[  1  -8 -15   6  -2  -7  13  -9 -10   7   1   6   3  -3   9  -1   1   0
   7  -3  -8  15  -1 -12  -4  -7   0  -1   4  -5  -6  -4   3   8  -3  11
   9   1   2   2   9  -3   5   4  -2 -11   4   0  -2  -6 -13   9   5   4
  16  -6   3  -1   7]	(32) <79>
[  1   0  -6   5   1  -3   1  -7 -17  18  -2   6   7  -4   3   0   6   1
   8   3  -3   2   0   9   4  -2   0  11   3   2  -2  -4   3   5  -2   7
   9  -2   4   4   1  -2   5   7  -2 -11  -4  -9  -2 -11 -17   5   2   7
   7  13  17  -5   6]	(32) <79>
[  1   1  -1   1   2  -3   4  -3  14  26  -6 -12   2   4   5   8  10   7
   7   6  -2   4  -1  12  16  -2  11  12  -6  -6   7  -2   2   0  -5  12
   5 -54  -8   6 -19   2   0  -1   0   1  -7   6   6 -20   1   3 -10   2
   7  -9  -2 -17  -2]	(31) <85>
[ -6   5   3   4   1   4   1  -5  -7  27  -4  -4   8  -4   3   1   0   9
   2   0   9  11  -4  12   4  -4   3  19   1   0  -2  -1  -2  -1  -7  11
   4  -8   1   4   3  -2   1  13  -1  -3 -10  -4   0  -9  -2   7   2   3
  21  10   0 -13   6]	(31) <78>
[ -2  -3  -2  -1   4   5   9  -8  -5   8  -4  -1   4  -6   1   2   2   5
   2   2   1   4  -2  -3  -2   0   1  10   6  -3   7   0   1  -1  -4   6
   7 -27   5   6   2   3   0   3  -3  -3  -6  -1  -2 -11  -9   2  -5   1
  21  -4   1   3  -1]	(31) <85>
[ -6   2  -3   6   0  -6  -1  -7  -8   9  -1  -8   8   1   6  -5  -1  10
  10   0  -5  11   3  14  10  -9 -10  13   0   5 -10  -2   2   2 -19   3
  14 -11   1  -5  18   1   8   4  -8 -12   0 -12  -1 -12 -19  -5  -2   1
  -4  12  -4  13   3]	(32) <79>
[ -2   2 -12   6   0 -11   2  -6  -6   7  -3   2  -4  -4   4   1   3 -13
  18  -1  -5  10  -2   2   3  -5 -10  17   7   2  -4  -5   5  10  -3   8
   8   2  -3   0   3   6   4   2  -2 -11  -2 -12   1  -4 -20   6  -4   2
  -6  -5   0   3   1]	(32) <79>
[  3   0  -2  -6   1  -5   1  -1  -9  11 -12  -3   4  -5   8   2  -1  -1
  11  -4  10  14  -1  14   7   4   2   7  -3  14  -5   1   5   4   2  14
  16  -7   3   1 -19  -2   1   6   1  16  -8   2  -7  -4  -2   7  -7   4
  22 -16  -3   0  -8]	(31) <78>
[  0   3  -7   4  -1  -6   3 -11 -19   5  -2  18   9  -5   8   2  -5   6
   4   4 -10   3  -8   3   4  -8  -2  11   4  -3  -3  -4   0   7   0  14
   8  -4  -3  -1   0   2   2  10  -3 -12  -2  -4   5  -1 -15   9  -7   6
  12  -6  -6  18  -5]	(32) <79>
[  3   2  -2   4   2  -7   5  -2  -9  20 -16   3   9  -7   6   4  -5   3
  10  -1   7  14  -6  18   8  -1  10  11  -2   4   0   2   6   0   0  17
   1 -20   0   3  -8  -1   0  14  -1 -13  -8  -7  -1 -13  -6   7 -12   2
  36 -18  -9   7   2]	(31) <78>
[  1   0  -8   3   5  -7  -4   1  -2   6  -6   3   3  -1   6   7   2  -2
   9   0  -5  23   9  -1   4  -8   0  12  -3  -5  -1   0   1   4   3  20
   8 -11   1   3  -5  -4  -2   3   4  -6 -16   4   2  -3  -2   7   6  -3
  21 -31  -3   0  -5]	(31) <85>
[ -1  -2  -3   5  -1 -15   5   3  10  24 -12  -4   2   2   6   3   1  -3
  18   3   3  11  -1  15   6  -4   0  13   1   9  -1  -3  -5   2  -1  13
   3 -39  -2   2 -20  -1  -8   0  -2   1  -6  -3  -2 -11  -5   3 -14  -2
  12 -22   0 -16  -6]	(31) <85>
[ -4  -3 -16   5   0 -11   1  -1 -18  17  -5   2  10   0  -7   3   7   5
   2   1   1   2 -12  20   3  -6  -2  11   1  -3  -4   0 -12   4   0   5
   4 -22  21  -3  12   3   2   4   0 -11   2  -4   2  -6 -10   3  -5   6
  19   5  -1   0  -1]	(32) <86>
[ -6  -1   0   7   8   3  11  -7   0  18  -5  -4  11  -5   0  -1   0  18
   1   6   2   5  -4   7   4  -1  -2  17  -1  -6  -3   0  -2   5  -6   8
   6 -12   3  -1   3  -2   1   8   2  -2  -1 -40   2  -7  -5   3   1   4
  21  -2   1   5   1]	(31) <78>
[  3   0  -2   6  -2  -2  -2   2   1   6   2   5   0  -5   6  -1   7  -3
   8  -2   2  19   1 -10   4  -3   2   6  -5  -9   1   6  -1  14   1  23
   1 -14 -23   8 -11   1  -5   5  -1  -5 -11   3 -11 -10   2   6   1   3
  12 -16  -2 -24   0]	(31) <85>
[  9  -3  -2  12  -2  -6   3  -4  -3  28  -6  -2   8  -1  -4   7   8  10
   5  -3   4  -1  -3  30  12  -1  -2  15   0   5  -1   8   1   3  -2  13
   3   1   6  -1   9  -4   6   5   5 -23   2  -9   2  -2 -16   8  -6   3
   5   1  -7 -18  -2]	(32) <86>
[  1   1  -1   1   1  -8   6   1  -5  27 -11  -7   2  -2  -8   2  -4   6
   7   3  -8  -1  -3  11  10   3   0  13  -1  -4   1   3   0  -2  -1  20
  -1 -11  -1  -1 -16  -1  -4   1   3  -5  -5  -1   5  -4   1   3  -7  -3
  27 -14  -5 -21  -1]	(31) <85>
[-3 -1  1  2  0 -6  2  2 -2  6 -4 -6  8  4  3  5 -4  3 14  1 -1 14  1 11
  6 -3  3  8 -8  4 -2 -3 -1 -3 -1 13  1 -4  3  6 -7  2 -9  3 -1 -5 -6 -1
 -5 -4  0  2 -5  1 12 -4  0  3  3]	(31) <78>
[ -6   4  -1   7   5  -1  -4  -7 -11  12  -2   0   6  -8   1  -2   2  10
   7   0  10  -1  -1  36   5  -1  -6  16   0  11  -6  -1   2  -2  -5  -2
   5   6   6  -5  20   4   8   5  -2  -7  -4 -12   0  -3 -12   1  -5   2
   6  12   1   0   0]	(32) <86>
[ -2  -2  -9   5   1   0   4   1   2  23  -5  -8   7   0   8   4   4   3
  -1   1   2   1  -1   6   7   1   3   9 -10 -27   0   1   0   2   0  13
   6 -37  -2  -1  -1  -2  -2   3   1  -6  -5  -5   4 -11  -2   6  -2   1
  13   7  -5 -11  -5]	(31) <78>

[  2  -8 -24   5   2   1   1   8  -3  -7  -2   5   6  -2  -1  -6   4   0
  -3   3   0   2  -2  -1  -4   6   5  -3  -2  -6   6  13  -5   3   8   8
  -2   4   1  -5  -1  -1 -10   4   0   2   2  -3  11   6  -5  11   7   2
   2  -2   4  -3   0]	[61] (235)
[  3  -9 -18   6   1  10   1   0  -9  -5  -2  -1   9  -3   2  -9  -3   4
  -8   3   4  -3   3  -2   5   5   4  -5  -3  -5   1  14   3   4   8   3
   3  -8   0  -7   3   1  -7   1  -3   1  -4  -6   5   1   0  -3  -1   0
   5  -3  -5  -1  -6]	[61] (218)
[  3   9  25   1  -1   9  -5  -5   2   3  -1   6   0  -5   7  -5   3   5
  -5 -10   2   5   3   6  12  -1   8   4  -2  11   9   0   8  -4   5  -6
  -5  -4  -1   7  -2  10  -1   3  -1 -10 -11  -3   7   0   8 -11  -5  -2
   6 -12  17   6   0]	[53] (219)
[  1   7  -8  -2  -9   0   0   1   4   6   2  -1  -4   4   1  -1  -4   5
   5  -8  -3   3   3  -2  -4  -3   2   3   8   2   2 -12  -3  -1  -9  -4
  -2   3   1   3  -7  -1   2   2   0  -7   2  -1   4   2  -2   6  -3   2
  -4  -8   9   3   3]	[53] (219)
[  2  -3 -17   2   5  -2  -2   7  -1  -7  -2   6   3  -2   4  -8   0   4
  -2   5   2  -1   3   0  -4   4   1  -4   3  -2   2  12   1  -1   2   6
  -1   0   1  -7  -3   0  -9   0   2   8   3  -3   7   2  -4   2   0  -1
   3  -1  -1  -5  -3]	[61] (233)
[ -1   4   9   1  -5   2   2  -3  -1   4  -5  -1   2   2   0  -5  -1   6
   1  -2  -1   1   4   0   3   2   6   1   2   4   3  -5   5  -2  -3 -12
  -3   0  -1   4  -2   3   1   0   1  -6   0  -1   6   7   1  -1   0  -5
  -3  -3   4   1  -2]	[53] (226)
[ -3  -1   2   2  -4   1   6  -4  -1   2  -4  -5   7  -5  -1  -6  -1   7
  -3  -2  -1   2   5  -1   3   1   6   0   2   5   4  -4   5   2   1 -11
  -3  -4  -1   4  -1   2  -1   2   1  -4  -3  -3   6   7  -1   0   2  -6
  -4  -2   6   0  -1]	[53] (226)
[  3  -6  -6  -1  -5   3   7  -6  -4   5   1  -3   1  -3  -7  -1  -5   4
  -5  -6  -6   4   2  -1  -3  -2   1   7   1   1  -1  -6   3   0  -5  -9
   1 -10  -5  -1   6  -4   5   2  -2  -8   0  -6  -5  -3   4  -2  -2  -1
 -10  -5   2   0   0]	[52] (234)
[ -1   3   3   2 -11   0   5  -2   0   2  -3   0   1  -2  -2  -1   2   2
  -4  -5  -5   0  -1   0  -3  -4   5   7   0   6   3  -1  -3   0   1  -6
  -3  -1  -1   4  -5   3   2   2   1  -8  -1   1   7   5   5  10   0  -4
  -5  -8   8   3   4]	[53] (217)
[ -7  -2  -5   1 -13  -2   5  -1   1   4   2  -4   2   0  -6   1   3   4
  -2  -5  -2   1  -1  -1  -5  -7   6   5   3   7   5 -11  -4   4  -3  -7
  -3   1   0   9  -4  -1   1   3   2 -11  -4   1  10   5   1   6   3  -6
  -5  -7  12   2   6]	[53] (217)
[ 9 -3 -4  2  6 -2 -3  1  1 -5 -2  7  0 -4  2 -7  1  1 -2  3  1  2  5  0
 -1  3  0  1  0 -4  2  7  2 -3  1 -2 -2 -2  0 -5  1  1 -3  4  3  3  0 -3
  3  2 -3 -3  3  5  3 -1 -1 -2 -3]	[61] (233)
[  6  -2   8   0  -3   1   5  -3   1   1  10   0  -2   1   3   5   0  -7
  -1  -6   2   3  -3   0   0  -4  -3   8  -3   7   1  -5   1  -6  -4   3
  -2 -11  -1   1   5  -1   2   0  -3  -2   2  -4  -9 -13   0  -1   3   2
  -4  -7   4   1   2]	[52] (229)
[  3   0   5   2  -6   2   4  -3  -1   2  -2  -3   4  -5  -1  -7  -2   5
  -6  -6  -1   1   5  -1   3  -1   7   2   2   9   8  -2   3  -4  -4 -10
  -3  -3  -3   5  -3   3  -2   3   2  -9  -2  -3   8   4   4  -1   5  -7
  -5  -7   8   0   0]	[53] (226)
[  6  -6 -13   2   3  -4  -1   5   0  -8   2   7  -1   0   4  -7   2   3
  -3   5   1   1   1   0  -1   2  -1   0  -1  -2   3   7   0  -1   1   6
  -2  -4  -2  -6  -1  -1  -8  -1   4   6   2  -2   7   0  -5   0   3   4
   5  -2   0  -3  -2]	[61] (233)
[  5  -7 -15   3   5   0  -3   6  -1  -6  -2   5   4  -1   4  -7   0   2
   3   7 -12   2   4  -1   0   5  -1  -4   0  -2   3   9   3   0   2   4
  -2   0   2  -6  -1  -1  -9   0   1   8   2  -3   8   4  -7   4   7   3
   4   2  -3  -5  -5]	[61] (233)
[ -2   3  -1   6  -5   1   0  -3   2   4   0  -3   4  -2  -3  -3   1   8
   0  -4   1   4   4  -1   3  -2   5   3   5   4   5  -8   5   2  -2  -6
  -5   0   2   9  -5   2   0   1   1 -10  -4  -2   6   5   2   2  -1  -2
  -2  -8  13   2   1]	[53] (226)
[  5  -2   2  -1  -2   4   3  -2  -1   2   5   1  -5   2   0   4   1  -2
  -8 -12  -4   7  -7  -2   0  -3   0  11  -6   0   1  -3  -1  -1   2   3
   3  -7  -6  -2   7  -2   4   2  -2  -7  -5  -4  -8  -6   9  -1  -8   4
  -1  -8   5   5   2]	[52] (229)
[  3  -5  -9   2  -2   5   9   0  -2  -1   2  -2   4   0   1   1   0  -3
  -3  -5  -2   4  -6  -3  -3   0   2   7  -2   0   0   3   1  -3  -1   0
   0 -12  -2  -2   6  -2   0   0  -1  -1   3  -6  -3  -5   2   5   1  -2
  -1  -6   3   1   1]	[52] (220)
[  4   0   4   2  -3   6   3  -2  -2   5  -2  -3   2  -3   0  -5  -3   2
  -5  -7  -1   4   3  -1   4   2   5   1   0   4   6  -4   3  -4  -3  -7
   0  -3   0   5   3   3   0   2  -1 -10  -2  -5  -1   1   1  -1   4  -2
  -6  -7   5   0   0]	[53] (219)
[-1 -1  5 -1 -7 -9  4 -2  4  0  7 -2 -1 -1 -4  3 -2  2 -2 -1 -1  2 -1  2
 -3 -6 -5  8  3 10  2 -9  3 -3 -7  2 -3 -6 -2  6  1 -3  2  1  2 -2  2 -1
 -4 -6 -1  1 -1 -2 -4 -4  8 -2  2]	[52] (234)
[  1  -1 -14   0  -7   9   6  -1  -4   5  -2   0   5  -1  -3  -4  -3   1
  -2 -11  -5   7  -1  -3  -1   1   7   2   0  -1   7  -4  -3  -2   0  -2
  -1   0   0  -1   2  -2   0   4  -2 -11   2  -7   6   7  -1  10   4  -2
  -8  -7   7   2   2]	[53] (219)

[ -2   0   0  -3   9   2   2   0   2   1  -1   2  -3 -10   2  -5  -1 -10
  -1   1   1   3  -1   1   0  -1  -1  -2   2   1   2  -3   0   1   9   3
  -1   3   1   5 -17   1   0  -2  -3   3   1  -3   3   5   7   3   1  -2
  -1  -3   0  -2   2]	<66> [17]
[ 10  -4   2  -5   3  -4  -6  -1   3  -1  -1  -4  -4   0   2   4   7   2
  -1 -10  -1  -3   1  -2   0   0  -6  -1   3  -1  -3  -3   0   5   4  -9
   1  -9   0   2  -1  -4   2  -4  -6  -6   0  -2   1  -1  -8  -8   7  -6
  -5  -2 -11   3  -4]	<71> [18]
[  0  -9   7  -5   3  -1   8   0  -8   9   4   6 -16   5  -5  -1  -6 -10
   3   2   1   1  -5  27  24  10   8  -5  -4   8  -4  -7  -7 -15  -7   5
 -10   4  -7   2  -4  -6  -6 -21  -1   7 -21  -3  10  16  -1  18   8  -4
  -5  -3  -5  -7   2]	<66> [16]
[  1  -2   3   5   7   2   3   1   3   1  -2   3   0  -8   3  -3   4  -5
   3   0   3   3   4  22   9   1   8  -4   3   8   1 -10  -3  -2  -1   0
  -5   1  -4  -7  -3  -3  -3  -6  -3   3  -5  -6  -1   7  11   7   2   5
   2  -4  -8   1   1]	<66> [16]
[  5  18   4  -5  10  -6  -4   3   9  -5  -2   7   3 -14   5  -2   0  -7
   2  -5   0   3   1  12   2  -3   1   3   0   2   2  -1   0   8   6   1
  -1  11   1  -6   7   0  -2   8  -7   6  -3  -4   1  -5   6  -1   2  -1
   1  -3  -7   2   2]	<66> [16]
[ 7  2  4  0  6 -2 -1  0  6  1  2  1 -1 -7  7 -2  3 -8  3  3  9  5 -3  7
 -3  3  2  0 -4  3 -3  2 -2  4 14 -1  3  5 -2 10  2 -1  3 -3 -3  0  0 -2
  1 -7 12 -7  2  0  0 -7 -7  1  2]	<66> [16]
[  2  -3 -10  -2  -3  -1  -2   2   1  10  -2  -4   0   0   3   8  10   2
   1  -9   1 -10   3   2  -2  -1  -5   5  -3   0   2  -2  -4   1  -7  -3
   1  -2   5  -1  -4  -2   2 -18   2   3   2  -2   2   1  -4 -11   5  -6
  -2   2  -3   2   0]	<71> [10]
[ 3 -6  2  0 12  5 -3  3  7  1  2  2  2 -4  6 -3  0 -2  3 -2  1  1 -1 12
  7 -4  5 -3 -1  4  1  1  3  9  8  0 -6  1  0 -2  1  3 -3  3 -3  4 -1 -3
 -5  7  7  1  3  0  4 -3 -4  6  3]	<66> [17]
[  6 -12  -2  -4   5  -2  -3   3   4   0  -4  -6   4   2   5   8  12  -7
  -1  -5   9 -14  -2  12   5   8  -8   5   2   4   4  -4   4   7   4  -5
   5  -2   1   3  -1  -7   7   1   3  -6  -4  -6   7   0 -21 -11   9  -9
   1   3 -14   4 -21]	<71> [10]
[  3  -8   4   1   7   1   3  -1   5   1   5   3  -4  -1   6 -42   7  -1
   4  -1   4   3  -4  16  14   1   7  -4   0   3  -1  -3  -3  -1   0   2
  -3   0  -3   0  -4   3   3  -8  -4   8  -3  -2   1   4   3   1   3  -3
   3  -6  -9  -1   3]	<66> [16]
[ -9  12 -15   4   1   4  -8  -1  13  -5  -8  -2   9  -6   4  -1  11   1
  -4 -17   6   3   6  -7 -27   3  -6   5  -4  -6   4  -4   8   6 -18  -4
   2  -2   1 -19   0   4  12  25  11   5  24   7 -12 -17   4 -21  -9  -8
   7   8   5   5   5]	<71> [10]
[ 3  2  5  1  7 -3  2 -2  4  1 -3  5 -3 -8 15 -2  2 -1  1 -6 -2  3  1  2
  9 -6  0 -6 -4  4 -2 -5 -6  6  8  0 -6  4 -4  3 -1  2  0  3 -5  0  6 -4
 -3  1 10 -2 -1  6 -3  1 -6 -4  7]	<66> [17]
[ -6 -16   3   0   4   8  14   3  -2  12   7  -3  19  12 -15  -6   1   5
   7   6   7   0  -5  42  26  21  13  -5  -1  -7   4  -4 -17 -20 -18  10
   0  -7   3  -7  -1  -3 -11 -20  10  13  -7   1   7  24  11  -3  10  -2
   2   3   9  -5   3]	<66> [16]
[  0   6   4  -4  13   1  -8   1   8  -2 -10   2  -3 -16  15  -2  -2  -8
   3  -3   4  -1   2   8 -13  -8   5  -5  -1   1   0   0   5   2  11  -3
  -4  -1  -5  -1  -4   6   0   2 -10   9  -1  -3  -5  -4  17  -5  -2  -1
  -4   1  -1   1   7]	<66> [17]
[ 11  -9   7  15  -3  -4 -13   3   1  16  -3  -5  -6   7  10  10   6   8
   2  -6  -5  -6   3 -15  -6   0  -5   7   3  -9  -5   4   3  13  16  -6
   2   1  -1   9   1  -1   4   3   6  -3   7  -4  -8  -9 -12  -9   0  -5
  -2  -5  -8   8   1]	<71> [18]
